Below are the code and all the weights of a small trained network. Each question names an input and a class and asks about switching units off, where a switched-off unit gives its printed mean instead of its output.

import numpy as np


def w(rows, s, z=0):
    codes = np.array(rows[::2]) - 128.0
    scale = np.full(codes.shape[1], s)
    scale[-1] = z or s
    return codes * scale


def f(y):
    return y / 2 * (1 + np.tanh(0.7978845608 * (y + 0.044715 * y**3)))


def log_softmax(a):
    a = a - a.max(-1, keepdims=True)
    return a - np.log(np.exp(a).sum(-1, keepdims=True))


def net(x, mask):
    res = np.array(x, float).reshape(1, 4) / 4 @ E
    y = f(res @ A[0][:, :-1].T + A[0][:, -1])
    res = res + np.where(mask, y, B[0][:, -1]) @ B[0][:, :-1]
    return log_softmax(res[-1] @ U[:, :-1].T + U[:, -1])


A, B = {}, {}
E = w([
[91,109,48,129],'x0',
[80,248,158,55],'x1',
[58,56,112,112],'x2',
[210,25,104,3],'x3',
],0.0082)
A[0] = w([
[151,61,101,100,123],'N0',
[67,158,188,137,203],'N1',
[145,123,64,42,144],'N2',
[154,203,184,114,231],'N3',
[122,96,54,70,159],'N4',
[169,141,194,245,223],'N5',
[127,94,132,71,152],'N6',
[140,144,189,169,191],'N7',
[180,80,88,83,157],'N8',
[170,137,188,169,223],'N9',
[164,167,80,176,243],'N10',
[54,139,128,118,184],'N11',
[79,200,123,137,231],'N12',
[143,145,166,136,138],'N13',
[112,138,134,68,101],'N14',
[127,52,92,195,254],'N15',
[72,97,108,95,184],'N16',
[158,172,174,62,149],'N17',
[179,50,123,153,177],'N18',
[110,148,106,206,242],'N19',
[82,80,128,139,142],'N20',
],0.012,0.0044)
B[0] = w([
[125,164,24,148,206],'N0',
[47,105,91,163,211],'N1',
[223,141,121,45,202],'N2',
[101,49,144,84,234],'N3',
[222,192,84,130,201],'N4',
[54,82,206,73,252],'N5',
[197,162,104,44,183],'N6',
[121,28,144,94,189],'N7',
[191,106,29,75,223],'N8',
[60,54,226,148,198],'N9',
[12,76,145,2,196],'N10',
[84,222,73,161,182],'N11',
[92,116,68,51,235],'N12',
[122,75,163,124,150],'N13',
[146,172,194,77,151],'N14',
[85,48,100,142,255],'N15',
[190,189,57,143,176],'N16',
[155,55,225,85,195],'N17',
[69,82,93,221,228],'N18',
[77,125,113,99,231],'N19',
[209,90,77,167,166],'N20',
],0.0064,0.0089)
U = w([
[150,108,171,175,84],'0',
[164,163,163,197,36],'1',
[36,143,85,36,174],'2',
[167,165,139,216,33],'3',
[95,23,168,111,204],'4',
[202,96,25,108,2],'5',
[107,113,1,156,208],'6',
[249,127,142,69,134],'7',
],0.0078,0.0042)

Each question gives the input, the list of numbers given to net, and the class t.
The units are the neurons (one row each of A and B). Each row of codes is followed by its name. A weight is (code - 128) times the scale printed after its matrix; where a second scale follows, it is the last column's (A, B and U).
mask holds one flag per neuron, in row order. A switched-off neuron (its flag False) gives its mean, the last column of its row in B, instead of its output. The means were averaged over made-up inputs and are rounded, as every weight is.
A unit's drop is (log p(t) with every unit on - log p(t) with that unit switched off) / (log p(t) with every unit on - log p(t) with every unit switched off).
The circuit of an input: a set's keep is (log p(t) with only the set's units on - log p(t) with every unit switched off) / (log p(t) with every unit on - log p(t) with every unit switched off). Starting from the 12 units with the biggest drops (on a tie, the unit counted first), units are removed one at a time, each time the one whose removal leaves the highest keep (on an exact tie, the one counted first), for as long as the keep stays at least 0.8.
circuit, biggest first: the units of the circuit, biggest drop first
top k neurons: the k neurons with the biggest drops, biggest first
drop when u is switched off: that unit's drop, to one decimal
input [3,5,6,0], class 6: circuit, biggest first	(N5, N10)
input [1,-8,-5,6], class 6: circuit, biggest first	(N0)
input [-6,8,-5,2], class 4: circuit, biggest first	(N17, N3)
input [-7,6,-7,4], class 4: circuit, biggest first	(N3, N17)
input [1,-1,-8,-4], class 4: circuit, biggest first	(N9, N5)
input [0,-3,3,-1], class 6: circuit, biggest first	(N17, N3, N5)
input [8,2,-4,6], class 5: top 4 neurons	(N8, N0, N5, N9)
input [2,5,8,-3], class 6: top 2 neurons	(N5, N10)
input [1,4,7,7], class 5: top 2 neurons	(N0, N8)
input [0,-3,4,5], class 5: drop when N11 is switched off	0.0
input [6,-8,4,4], class 5: drop when N8 is switched off	0.3
input [-7,5,1,-1], class 4: drop when N17 is switched off	0.2
